Below are the code and all the weights of a small trained network. Each question names an input and a class and asks about switching units off, where a switched-off unit gives its printed mean instead of its output.

import numpy as np


def w(rows, s, z=0):
    codes = np.array(rows[::2]) - 128.0
    scale = np.full(codes.shape[1], s)
    scale[-1] = z or s
    return codes * scale


def f(y):
    return y / 2 * (1 + np.tanh(0.7978845608 * (y + 0.044715 * y**3)))


def log_softmax(a):
    a = a - a.max(-1, keepdims=True)
    return a - np.log(np.exp(a).sum(-1, keepdims=True))


def net(x, mask):
    res = np.array(x, float).reshape(1, 4) / 4 @ E
    y = f(res @ A[0][:, :-1].T + A[0][:, -1])
    res = res + np.where(mask, y, B[0][:, -1]) @ B[0][:, :-1]
    return log_softmax(res[-1] @ U[:, :-1].T + U[:, -1])


A, B = {}, {}
E = w([
[131,143,198,254,103,134,135,90],'x0',
[139,36,179,103,181,196,91,163],'x1',
[130,106,136,118,124,129,143,108],'x2',
[115,155,144,133,246,114,175,115],'x3',
],0.0089)
A[0] = w([
[139,130,112,135,151,160,202,129,253],'n1',
[77,131,97,78,126,133,128,129,200],'n2',
[127,148,133,132,208,104,145,111,181],'n3',
[56,155,70,148,119,84,121,58,58],'n4',
[65,149,170,110,232,72,154,109,76],'n5',
[120,60,146,132,173,176,53,142,95],'n6',
[99,242,100,130,107,63,132,141,153],'n7',
[129,135,34,41,143,135,130,151,115],'n8',
[180,70,105,122,49,111,73,94,130],'n9',
[158,84,152,124,138,159,154,148,196],'n10',
[145,136,174,244,125,146,86,101,80],'n11',
[117,171,77,137,87,94,204,118,71],'n12',
[151,104,161,254,88,140,176,73,202],'n13',
[160,118,133,136,35,127,65,207,116],'n14',
[101,143,95,125,77,57,205,80,125],'n15',
[117,184,165,158,191,119,134,127,176],'n16',
[115,165,89,141,113,74,154,100,102],'n17',
],0.007,0.0031)
B[0] = w([
[168,177,177,80,84,135,76,94,177],'n1',
[127,147,177,108,81,137,155,166,177],'n2',
[157,114,144,156,67,39,35,82,180],'n3',
[147,46,109,170,202,190,164,121,158],'n4',
[102,93,52,153,48,99,44,13,185],'n5',
[128,107,136,206,181,233,140,167,184],'n6',
[166,106,104,137,142,184,69,190,214],'n7',
[20,119,122,11,134,76,183,222,220],'n8',
[123,145,114,176,80,81,29,59,184],'n9',
[230,129,144,221,179,138,93,155,168],'n10',
[57,75,183,71,55,116,255,144,207],'n11',
[173,64,62,193,214,188,197,145,174],'n12',
[115,160,156,27,51,115,191,204,254],'n13',
[124,75,95,113,42,74,100,45,195],'n14',
[187,99,123,218,165,213,141,206,190],'n15',
[126,162,130,93,39,71,139,98,178],'n16',
[200,103,74,171,204,180,119,112,167],'n17',
],0.005,0.0062)
U = w([
[212,159,169,110,106,88,93,130,253],'0',
[68,133,155,84,100,91,200,145,79],'1',
[202,101,124,189,163,206,102,127,58],'2',
[139,127,125,142,89,42,35,2,59],'3',
],0.0082,0.0035)

Each question gives the input, the list of numbers given to net, and the class t.
The units are the neurons (one row each of A and B). Each row of codes is followed by its name. A weight is (code - 128) times the scale printed after its matrix; where a second scale follows, it is the last column's (A, B and U).
mask holds one flag per neuron, in row order. A switched-off neuron (its flag False) gives its mean, the last column of its row in B, instead of its output. The means were averaged over made-up inputs and are rounded, as every weight is.
A unit's drop is (log p(t) with every unit on - log p(t) with that unit switched off) / (log p(t) with every unit on - log p(t) with every unit switched off).
The circuit of an input: a set's keep is (log p(t) with only the set's units on - log p(t) with every unit switched off) / (log p(t) with every unit on - log p(t) with every unit switched off). Starting from the 12 units with the biggest drops (on a tie, the unit counted first), units are removed one at a time, each time the one whose removal leaves the highest keep (on an exact tie, the one counted first), for as long as the keep stays at least 0.8.
circuit, biggest first: the units of the circuit, biggest drop first
unit that matters most: the unit with the biggest drop
k most important neurons: the k neurons with the biggest drops, biggest first
drop when u is switched off: that unit's drop, to one decimal
input [7,0,0,-2], class 1: circuit, biggest first -> [n11, n13]
input [-3,2,1,8], class 3: circuit, biggest first -> [n5, n3]
input [6,4,3,8], class 3: circuit, biggest first -> [n5, n3]
input [8,0,-7,6], class 1: unit that matters most -> n11
input [4,1,1,5], class 3: 3 most important neurons -> [n5, n8, n3]
input [-5,6,5,8], class 3: 2 most important neurons -> [n5, n3]
input [6,-5,-1,-6], class 1: 2 most important neurons -> [n13, n11]
input [7,-1,2,-4], class 1: 2 most important neurons -> [n11, n13]
input [8,-8,-3,-1], class 1: 3 most important neurons -> [n13, n11, n10]
input [6,0,4,1], class 1: 2 most important neurons -> [n11, n13]
input [-1,5,-5,-7], class 3: circuit, biggest first -> [n14, n9]
input [-7,-3,5,8], class 3: 3 most important neurons -> [n5, n3, n13]
input [1,3,-3,7], class 3: 2 most important neurons -> [n5, n3]
input [4,-5,-4,-1], class 2: most important neuron -> [n8]
input [0,1,3,-6], class 3: 2 most important neurons -> [n9, n14]
input [8,-4,0,-7], class 1: 2 most important neurons -> [n13, n11]
input [3,-8,-2,6], class 2: 2 most important neurons -> [n15, n12]
input [8,-3,7,-2], class 1: drop when n11 is switched off -> 0.3
input [-3,4,2,-8], class 3: drop when n14 is switched off -> 0.3
input [1,-3,0,-1], class 2: drop when n6 is switched off -> -0.3
input [7,5,4,6], class 1: circuit, biggest first -> [n11]
